How the elements are linked:
ζ: MN->FC, ML->RT, RN->LT, HM->PN, PN->HR, LT->PG, GQ->DL, LF->QR, MM->HM, JL->GZ, RL->FL, PG->PF, QR->GQ, SL->MG, PF->MC, FC->MM, BN->SL, MG->RN, GZ->RL, TR->CN, FL->SD, CN->JP, JP->FG, HR->PB, FG->ML, PB->JL, SD->LF, MC->TR, RT->NF, NF->LM, LM->BN, DL->MN
σ: MN->LM, ML->HM, RN->LF, HM->ML, PN->FG, LT->SD, GQ->SL, LF->RN, MM->RT, JL->TR, RL->PF, PG->FL, QR->MG, SL->GQ, PF->RL, FC->NF, BN->DL, MG->QR, GZ->MC, TR->JL, FL->PG, CN->PB, JP->HR, HR->JP, FG->PN, PB->CN, SD->LT, MC->GZ, RT->MM, NF->FC, LM->MN, DL->BN

In the rows, 25 means zero.

Element, then a row for it; each showing differs a little:
MM: 25 25 25 25 24 27 25 27 23 25 27 12 33 24 24 26 25 24 28 29 27 12 25 8 27 28 23 24 26 24 25 26 25 23 36 27 26 15 23 27 25 25 26 27 27 24 35 23 23 26 42 22 25 26 26 29 26 26 15 25 35 25 27 24 24 25 24 22 24 32 25 24 25 21 20 25 25 24 37 25 27 24 29 26 22 41 26 27 24 24 25 27 28 25 27 25 24 18 28 25 12 24 25 27 26 10 22 26 22 28 27 25 31 26 26 26 32 27 24 22 32 26 35 26 21 26 22 23 22 26 27 42 27 22 25 23 27 25 25 33 21 28 25 25 25 22 26 35 26 25 24 24 25 24 23 25 23 23 24 24 17 23 23 40 26 22 23 24 27 27 27 27 18 20 24 23 23 24 26 41 25 25 26 25 23 26 23
FG: 24 28 25 24 26 24 24 28 23 23 26 32 15 20 27 26 26 24 23 25 26 42 20 36 24 23 26 27 28 24 22 22 21 24 17 23 23 40 27 23 25 24 27 23 27 22 11 23 23 26 11 22 25 23 26 26 25 23 35 24 15 25 21 27 21 23 27 25 25 19 25 21 24 29 24 28 24 29 12 25 27 27 19 30 22 13 24 23 26 25 22 20 26 26 24 27 23 30 24 27 43 27 27 28 23 36 27 26 28 28 26 21 18 27 23 26 11 25 26 24 17 26 7 25 20 23 29 28 28 23 25 8 28 25 24 22 22 21 27 17 29 27 27 27 26 20 20 8 24 23 24 25 24 24 28 27 26 21 23 27 35 28 24 12 25 22 23 24 23 23 25 28 35 30 23 24 23 26 24 13 27 24 24 25 23 26 25
NF: 25 28 24 26 25 23 26 22 24 23 24 21 12 26 22 24 22 24 26 26 24 43 24 15 27 28 25 22 26 28 25 28 25 24 31 24 23 41 29 24 26 26 24 23 24 26 5 24 21 26 36 29 23 25 26 24 26 25 15 24 31 27 25 24 23 25 24 29 23 15 21 23 24 24 24 27 26 22 10 22 25 26 16 27 25 30 24 28 21 27 27 28 24 24 21 25 27 19 25 23 45 23 25 22 25 19 24 25 27 22 23 26 27 25 23 27 13 29 24 21 16 27 9 27 30 28 28 19 29 27 24 33 28 27 26 22 27 22 25 32 24 26 23 25 25 30 25 9 25 22 26 28 25 23 25 25 26 24 24 25 39 24 26 36 25 24 26 27 24 24 26 20 37 19 26 28 25 21 26 36 25 23 26 22 23 23 27
LF: 29 29 28 24 26 25 24 26 22 25 25 27 14 23 27 28 30 24 26 24 29 45 22 26 23 25 26 26 22 25 26 25 26 24 22 26 25 44 22 26 26 25 27 20 23 26 4 25 23 24 23 23 26 27 25 29 23 26 26 28 24 24 25 22 24 25 22 23 27 16 24 22 24 23 26 27 23 26 6 26 23 24 20 24 24 26 26 24 26 26 23 24 27 24 25 23 25 27 20 28 46 24 24 27 25 24 24 25 23 24 26 23 25 25 25 24 9 22 26 27 16 25 5 24 22 25 26 27 30 23 28 23 27 24 26 26 25 26 26 22 27 24 25 28 25 21 22 5 19 26 26 29 26 27 25 24 26 25 25 23 40 26 23 23 23 27 25 24 26 23 25 26 37 26 22 22 27 24 21 23 26 23 27 26 28 24 23

From each start, follow one symbol. Which element do you reach?
Answer with the element's name.
27 21 24 23 24 26 24 23 25 24 25 12 28 26 25 24 25 25 21 27 25 21 26 10 23 25 26 22 25 23 26 23 25 24 38 28 24 20 23 25 26 23 28 31 26 25 29 24 28 26 48 25 25 23 25 27 23 27 18 20 39 27 26 24 23 26 29 24 25 26 25 28 23 25 27 22 23 26 31 27 26 24 28 24 25 43 25 24 26 25 28 28 27 28 27 25 23 14 25 26 20 29 22 24 27 8 23 28 26 25 24 23 36 22 26 23 27 25 28 25 29 24 30 26 25 24 24 20 26 27 26 45 22 26 22 27 23 24 24 34 20 21 23 25 25 25 27 33 27 24 25 20 27 25 24 26 25 25 22 24 20 21 25 47 22 26 23 23 23 24 22 27 19 15 29 23 28 24 23 46 27 24 25 27 23 25 26
σ -> NF
20 25 27 27 26 27 24 26 25 28 25 30 12 23 22 28 23 28 23 25 26 44 26 33 25 26 26 24 22 21 24 22 27 26 20 28 25 40 25 25 24 28 28 25 24 22 7 26 29 25 15 25 26 25 26 23 25 26 30 24 19 30 26 27 24 26 27 27 24 18 28 23 22 27 27 28 27 27 11 25 27 25 16 21 27 16 24 27 24 25 25 22 23 26 25 23 26 30 22 23 42 28 27 30 25 37 26 24 26 22 29 26 24 25 24 25 12 26 28 22 17 26 10 23 23 25 29 28 27 30 24 15 24 23 23 24 23 26 23 21 24 25 24 23 24 20 24 10 23 26 24 29 25 25 22 27 25 27 25 27 34 28 23 16 23 27 26 26 22 24 24 28 38 28 24 25 25 26 29 15 25 27 27 28 23 22 29
ζ -> LF
27 30 22 28 25 24 23 27 26 25 24 23 42 25 29 26 25 26 24 24 24 2 25 22 24 25 26 27 25 25 23 24 28 22 29 26 23 6 24 24 26 26 23 23 26 23 45 27 28 27 26 23 29 24 26 29 25 28 23 29 26 26 26 23 24 25 29 23 25 34 26 21 24 26 26 28 26 27 41 27 26 24 31 23 24 24 23 23 25 25 22 22 26 23 25 24 27 24 23 26 5 25 24 24 23 19 28 25 24 25 25 23 29 28 27 25 42 22 24 27 30 24 45 25 25 27 22 26 25 21 24 25 24 23 26 25 25 24 21 29 26 25 28 26 26 24 22 44 23 24 24 18 23 28 25 24 21 28 24 26 12 24 27 28 24 26 26 27 26 25 24 28 15 19 23 22 24 25 26 29 27 27 25 26 21 26 24
σ -> FG
26 28 26 24 24 24 24 24 24 23 24 22 12 23 27 23 25 21 28 26 27 48 24 23 27 24 24 26 25 25 26 25 21 23 25 25 26 42 21 25 26 23 25 24 24 26 4 24 22 25 26 26 22 24 25 27 22 26 24 25 25 23 27 23 26 24 23 24 30 15 26 21 29 24 24 28 25 23 5 25 24 27 18 22 24 28 24 26 26 27 25 26 29 25 27 29 25 26 22 26 46 24 23 22 25 22 24 24 24 24 24 24 26 28 26 25 7 22 23 26 15 24 5 26 27 27 28 26 25 23 27 28 27 27 27 23 25 27 27 28 26 26 26 26 23 28 22 6 27 23 26 29 25 25 25 25 27 24 24 24 40 25 23 27 24 28 27 23 24 25 24 23 38 21 23 24 23 21 24 23 26 25 27 22 25 26 23
σ -> MM
29 26 25 26 24 22 25 22 21 26 24 23 14 24 27 25 26 25 26 22 27 46 24 24 27 24 24 22 22 24 26 24 24 25 26 25 25 44 22 27 24 24 26 20 25 28 6 24 23 25 26 27 25 24 25 25 24 22 23 26 29 23 25 23 23 25 24 26 26 14 24 20 24 26 24 29 24 25 8 23 19 27 16 24 25 28 23 24 26 25 23 24 28 25 26 24 26 25 27 24 48 26 24 21 25 22 22 26 26 25 23 23 25 27 25 22 8 19 25 23 14 24 5 25 26 22 26 26 25 26 26 28 22 25 28 26 25 29 25 23 27 25 25 28 22 24 22 4 28 23 24 30 28 25 26 26 29 23 27 25 41 28 25 29 25 27 25 24 24 27 25 24 37 24 23 27 22 23 26 27 25 23 26 21 25 29 25
σ -> MM
27 31 22 26 22 27 24 26 25 25 24 23 42 26 27 26 25 22 22 23 25 3 24 23 22 28 25 27 24 22 23 23 26 24 22 25 24 9 24 23 25 22 26 20 25 22 44 25 26 26 29 20 24 26 24 27 28 26 24 27 28 25 28 25 23 24 28 24 27 31 26 22 26 26 25 26 26 26 41 27 25 22 33 21 23 25 26 24 25 25 24 19 27 25 21 26 24 26 21 24 6 26 27 27 27 20 25 28 26 26 26 25 27 29 26 26 43 24 24 25 34 24 45 24 21 25 21 28 23 23 25 25 22 24 28 25 26 23 25 26 24 24 28 25 26 23 23 43 22 24 25 23 25 24 22 26 23 25 25 25 11 27 26 29 27 25 26 29 28 22 24 28 10 21 23 23 21 24 27 26 28 25 23 27 27 26 20
σ -> FG
22 25 27 27 24 25 23 29 25 30 22 32 11 24 24 28 22 28 25 22 28 44 25 33 26 27 26 25 25 19 24 21 27 28 17 27 24 41 28 25 24 29 24 22 25 23 5 24 28 25 13 25 27 23 27 23 24 26 31 28 16 26 22 26 26 26 27 27 23 17 28 23 25 27 25 25 27 31 10 26 27 22 18 20 26 16 23 27 25 25 25 24 22 24 24 24 23 31 25 24 46 27 24 26 26 34 25 25 24 23 27 23 20 26 24 27 11 26 25 23 15 25 9 23 24 24 29 27 26 26 23 16 25 25 25 27 26 23 26 20 23 24 23 24 24 23 23 7 25 25 25 28 22 24 23 22 24 26 24 25 38 26 27 14 24 27 29 25 22 25 24 26 37 31 23 25 24 24 27 17 26 28 23 24 24 22 27
ζ -> LF
26 28 29 24 20 24 23 32 27 26 28 15 38 27 26 25 25 26 27 24 29 10 27 13 27 22 27 24 27 22 26 20 22 24 33 25 27 11 25 27 25 24 25 22 25 26 42 25 26 25 39 23 24 25 25 25 25 22 20 29 36 26 24 25 23 29 22 24 26 33 29 22 25 26 24 24 24 25 38 23 23 23 31 26 22 35 24 24 23 24 24 24 24 24 25 24 27 20 23 23 7 25 26 26 24 13 25 22 24 26 27 27 27 28 25 26 36 26 26 24 32 22 39 23 22 28 20 20 21 24 24 39 28 24 28 26 24 26 24 28 22 25 24 22 26 21 26 39 22 24 25 21 26 28 23 25 23 24 27 26 14 27 29 36 27 23 23 24 24 26 23 28 16 18 22 22 25 25 25 36 25 27 26 21 20 25 24
σ -> LF
26 29 30 24 26 23 24 23 23 26 27 23 13 27 24 26 26 21 30 25 24 47 24 21 24 23 26 24 25 23 26 23 25 24 25 26 26 43 21 26 25 25 26 24 25 29 5 24 22 24 26 24 24 26 25 28 24 25 22 25 26 24 23 24 23 22 21 23 27 18 23 21 27 27 26 27 24 21 9 26 25 26 18 28 22 26 26 22 26 26 23 27 29 24 26 22 25 24 24 27 45 24 22 23 25 22 24 25 22 27 22 23 25 25 26 26 9 21 25 25 16 24 8 24 26 24 26 25 27 21 24 27 24 24 28 28 26 27 25 28 26 25 29 25 25 28 23 4 24 26 23 28 27 26 26 25 29 26 26 23 40 27 24 28 25 25 29 25 26 25 27 22 38 21 21 24 21 22 22 29 27 23 26 27 26 28 24
ζ -> NF
29 28 27 25 27 26 25 22 22 25 23 23 13 26 24 24 27 22 26 22 26 48 24 28 27 23 24 24 24 24 29 27 28 26 28 26 23 42 22 23 24 25 24 17 27 26 6 23 24 23 27 25 25 26 22 27 25 25 25 27 26 24 25 24 26 25 20 24 27 20 22 19 23 27 25 28 23 23 7 28 23 28 20 26 25 27 24 22 27 22 23 25 28 22 24 26 24 23 24 24 44 25 23 22 25 23 24 27 26 27 23 24 26 26 26 24 9 24 25 25 17 21 3 26 24 26 25 24 25 24 25 30 25 22 27 24 26 27 25 26 26 24 25 27 24 28 23 6 23 25 25 27 27 28 24 24 28 28 27 24 38 27 25 26 22 25 27 23 26 24 26 20 38 22 23 26 22 25 24 26 26 24 27 25 24 26 22
σ -> MM
26 21 25 26 24 28 26 25 24 24 24 12 26 25 20 24 25 24 22 27 27 19 27 7 26 22 27 23 23 20 27 27 27 23 38 25 24 19 25 26 24 24 25 28 24 22 30 22 29 26 46 27 25 22 25 26 28 22 13 24 39 25 26 22 25 25 27 27 27 28 26 28 24 26 26 23 23 24 28 24 22 27 29 24 24 41 24 22 25 24 26 30 25 29 26 23 25 14 26 26 19 26 22 27 25 9 23 27 25 24 26 24 30 23 24 24 28 23 27 25 29 23 31 25 24 25 23 20 25 27 24 45 18 24 23 27 26 23 23 36 20 25 25 24 25 23 27 32 26 26 25 25 23 24 22 26 20 24 24 24 17 21 27 41 24 28 25 24 23 24 23 25 21 11 25 24 26 24 22 46 24 28 25 27 26 25 26
ζ -> MM
28 30 27 25 27 27 25 25 27 25 23 23 12 26 27 23 27 22 27 24 25 50 25 25 27 25 26 24 25 25 26 26 26 24 27 26 27 44 21 24 25 26 25 21 23 26 5 24 27 25 26 27 25 23 25 26 23 25 22 28 27 22 26 26 25 26 21 24 27 14 23 20 25 23 26 29 24 23 8 27 27 27 20 23 23 25 23 23 24 23 22 25 25 23 27 24 25 25 23 25 47 21 23 22 27 20 22 25 26 23 23 23 25 25 23 25 8 20 25 25 13 23 6 27 27 25 27 29 27 21 25 27 24 22 27 26 26 25 25 27 27 26 27 26 24 26 23 2 25 25 27 31 24 25 26 27 29 25 26 20 37 28 26 28 24 24 27 24 27 27 22 20 38 25 24 27 25 25 24 24 26 24 28 23 24 24 25
σ -> MM
21 27 25 26 26 25 21 28 25 27 28 29 11 24 23 26 25 26 22 26 23 47 27 35 27 26 24 27 24 19 25 23 24 26 20 27 23 41 27 23 25 27 27 24 24 24 6 25 28 24 17 26 25 24 28 23 27 25 31 27 18 28 26 25 22 20 23 27 22 19 27 25 26 29 24 25 27 26 11 21 26 22 14 24 24 17 23 27 28 28 22 23 22 25 25 22 26 28 22 23 41 23 28 30 25 33 25 24 25 25 24 24 22 26 27 25 14 27 29 21 15 24 11 24 23 21 28 27 26 24 23 15 24 24 26 28 22 28 23 20 25 22 24 25 24 22 27 7 25 23 25 28 27 23 26 24 23 27 25 25 37 28 26 16 23 29 26 24 22 26 25 28 36 32 22 24 27 24 23 13 23 28 25 27 24 23 30
ζ -> LF
26 24 25 28 26 25 23 28 27 25 24 38 17 25 21 25 23 23 26 24 26 34 27 41 24 27 25 26 22 23 22 24 26 27 11 25 25 33 24 22 22 27 23 26 23 24 18 25 24 27 8 25 25 24 25 26 22 25 38 25 12 25 24 22 24 24 24 26 27 21 26 24 27 24 25 24 26 26 17 26 25 28 23 23 26 11 26 25 26 24 25 24 27 26 25 25 25 32 24 25 35 24 26 27 25 41 25 26 21 23 28 26 19 24 26 24 18 22 29 26 18 25 13 24 21 27 28 32 25 26 28 7 24 23 24 24 28 27 24 20 28 24 25 26 25 21 26 14 26 23 24 25 21 25 23 26 25 26 25 24 32 24 22 7 23 25 23 25 28 27 26 29 29 37 25 25 27 26 24 7 23 28 27 27 22 24 27
ζ -> FG
26 24 26 25 22 24 26 28 25 26 25 39 18 25 26 28 29 24 28 26 26 36 28 39 27 25 24 23 22 24 22 24 23 27 10 27 26 34 23 26 25 25 28 25 26 26 16 24 22 22 8 25 23 26 26 27 24 27 37 24 12 23 25 23 23 23 24 27 25 18 23 25 26 22 26 24 26 25 17 26 23 26 20 21 22 9 24 28 24 26 25 25 26 24 25 23 27 33 23 21 32 23 25 28 26 40 25 25 23 23 25 24 15 24 27 26 16 24 28 23 15 24 16 23 24 21 28 29 26 25 30 7 24 24 27 25 25 24 25 16 30 25 24 23 26 22 23 14 26 23 26 27 22 22 24 28 23 24 25 24 32 24 26 9 22 28 23 26 26 27 24 28 30 34 23 24 26 23 24 7 26 26 25 28 22 26 26
ζ -> FG
26 22 27 24 24 26 25 30 24 26 24 36 16 25 21 27 23 24 28 24 22 34 25 43 25 23 24 27 26 24 23 23 24 26 13 22 23 33 21 25 26 26 25 28 24 22 15 27 21 22 5 24 25 25 26 28 24 27 36 26 15 26 25 22 23 25 25 24 26 20 25 24 24 25 27 23 27 29 15 25 26 24 22 23 24 11 26 29 25 23 25 21 26 24 23 22 27 35 23 26 34 23 26 29 24 40 25 26 25 23 28 26 19 27 28 25 18 25 27 24 20 24 16 25 24 24 26 32 28 26 25 3 21 24 25 23 25 28 28 15 31 26 21 23 27 22 22 19 27 25 29 26 23 20 25 25 26 24 26 23 33 26 25 8 24 26 24 23 27 25 26 28 29 34 24 25 24 25 28 8 25 27 27 23 23 26 30
ζ -> FG
23 27 27 25 23 25 24 28 27 23 22 29 13 23 24 28 26 25 23 25 25 42 27 35 24 22 26 27 23 21 24 21 29 26 19 25 25 39 26 25 27 28 24 23 26 21 8 26 28 26 14 25 28 24 25 24 25 25 31 27 17 25 24 27 26 25 25 23 22 18 31 23 24 23 26 24 25 27 10 25 25 23 17 22 27 15 24 27 28 26 27 24 22 24 26 25 23 31 24 25 44 27 27 29 25 33 23 23 24 25 27 24 25 26 25 22 6 30 28 24 14 29 6 23 23 23 29 28 24 24 28 16 21 24 25 27 27 23 26 19 25 25 24 25 26 21 25 8 23 23 23 29 27 24 23 24 23 24 26 25 37 28 27 11 22 25 26 25 22 24 26 26 37 32 24 23 27 26 25 15 25 26 25 25 23 26 27
ζ -> LF
28 20 25 26 26 22 25 26 24 23 22 11 28 26 23 23 26 23 22 27 25 17 27 9 24 25 24 23 24 24 22 27 23 26 39 25 25 19 24 26 26 25 25 29 24 21 30 22 28 24 46 27 25 23 26 24 24 23 14 22 40 23 26 27 23 25 26 27 27 28 28 25 25 25 28 21 25 24 29 25 28 26 27 23 25 43 24 24 26 27 24 27 24 28 27 23 28 16 30 24 19 27 24 24 23 10 23 27 25 23 23 27 33 23 24 23 28 26 25 26 31 23 30 25 22 24 24 24 23 26 25 44 23 26 22 27 22 25 25 32 23 21 26 24 25 25 28 30 27 23 23 25 26 24 20 27 27 25 26 27 20 23 25 42 23 29 27 21 26 23 24 27 19 15 27 24 25 25 26 45 23 24 23 27 26 25 27
ζ -> MM
28 27 29 25 22 26 23 26 25 25 27 26 10 26 26 25 25 21 28 22 25 47 22 23 24 23 25 23 25 26 27 26 24 23 25 26 26 41 21 25 25 26 28 23 25 30 3 23 24 26 29 21 26 24 25 22 22 25 21 26 24 24 27 23 23 25 23 23 27 14 27 22 26 25 25 30 24 22 9 26 24 23 19 23 28 27 26 24 23 23 24 25 27 22 24 25 25 23 24 25 45 24 26 23 27 21 24 25 24 24 23 27 27 28 26 26 9 22 26 25 15 21 5 23 24 25 28 27 28 25 25 28 21 27 27 26 22 26 26 25 25 26 25 25 23 23 23 4 23 27 24 29 24 23 26 25 26 25 25 23 39 25 28 27 25 28 28 26 27 28 25 21 36 22 21 23 24 22 22 26 26 24 24 25 26 27 21
ζ -> NF
26 26 29 25 25 23 25 27 25 26 27 37 18 25 23 28 27 24 26 27 24 37 25 41 25 25 23 25 27 23 25 26 25 26 14 24 27 32 23 21 23 22 25 25 22 26 17 25 23 24 3 23 25 25 24 26 24 25 39 25 13 25 24 22 21 25 24 24 28 19 26 27 25 26 25 25 26 29 18 26 26 25 24 23 24 9 25 28 27 23 24 20 25 25 22 22 25 32 27 22 36 23 27 28 25 42 25 24 22 25 29 25 19 23 25 25 17 21 25 25 18 28 13 26 23 24 29 30 26 29 29 9 22 25 26 26 26 25 26 16 32 22 23 22 29 23 25 15 26 24 25 25 24 24 25 23 24 28 25 24 32 26 24 7 23 28 25 25 26 25 25 29 34 34 25 22 27 27 30 9 25 25 26 24 24 26 25
ζ -> FG
28 24 26 26 26 24 23 27 26 25 21 37 15 25 26 28 26 23 26 26 23 36 25 42 23 27 24 26 23 24 23 20 26 23 14 22 25 32 24 25 24 26 25 25 23 23 14 26 23 23 7 25 24 25 25 27 27 26 36 26 10 23 25 24 23 24 22 26 25 22 23 26 25 26 26 24 26 29 18 27 25 26 21 22 29 10 25 26 23 20 28 23 25 23 21 26 24 33 26 22 36 22 23 27 23 41 23 23 24 22 27 25 19 23 29 26 18 22 25 26 19 26 15 26 21 27 26 34 26 28 27 4 21 26 23 26 26 26 23 16 32 25 25 25 26 21 26 15 26 25 24 27 25 26 26 25 23 27 26 23 32 25 27 8 24 25 23 28 26 27 23 26 31 34 26 24 29 24 24 4 25 29 25 26 25 24 25
ζ -> FG
26 27 27 25 26 23 25 22 23 24 24 26 8 22 24 26 24 24 28 26 27 46 24 25 23 21 25 26 23 24 27 27 25 24 27 25 26 42 23 26 25 24 23 23 25 26 3 24 26 26 28 23 26 25 24 27 23 25 22 26 27 24 24 23 26 26 24 22 26 14 25 20 22 25 25 28 24 22 7 27 27 27 18 28 23 28 26 21 27 24 22 29 29 25 25 24 27 25 23 25 47 24 23 23 27 21 23 23 23 26 23 25 27 24 25 25 10 22 24 25 14 27 3 23 27 26 28 26 27 23 27 30 23 28 26 22 25 27 28 25 25 25 25 24 22 28 23 6 26 26 26 29 26 26 24 27 27 24 26 25 39 26 22 28 21 27 29 24 27 27 25 23 38 26 25 25 22 22 23 25 25 26 27 25 27 23 25
σ -> MM
24 19 24 25 29 26 27 28 25 23 25 13 26 22 25 26 28 25 23 27 26 20 25 9 25 23 24 26 24 25 21 23 25 26 35 26 26 17 24 26 26 25 26 28 24 22 31 26 27 25 45 26 23 24 26 26 26 24 11 19 41 26 24 27 22 27 25 27 27 29 25 28 24 25 26 20 26 23 32 25 27 24 26 22 23 44 23 22 27 26 27 27 27 25 26 23 24 14 28 26 18 26 22 25 24 9 25 24 24 25 26 23 31 25 24 22 31 25 25 25 25 24 30 26 22 24 21 19 21 27 25 47 23 26 23 25 26 25 27 34 21 25 22 26 25 25 25 30 27 26 28 26 25 23 25 24 25 24 21 26 20 19 23 44 20 28 25 22 25 25 23 27 21 14 28 22 26 24 24 46 25 24 25 28 27 25 27
ζ -> MM
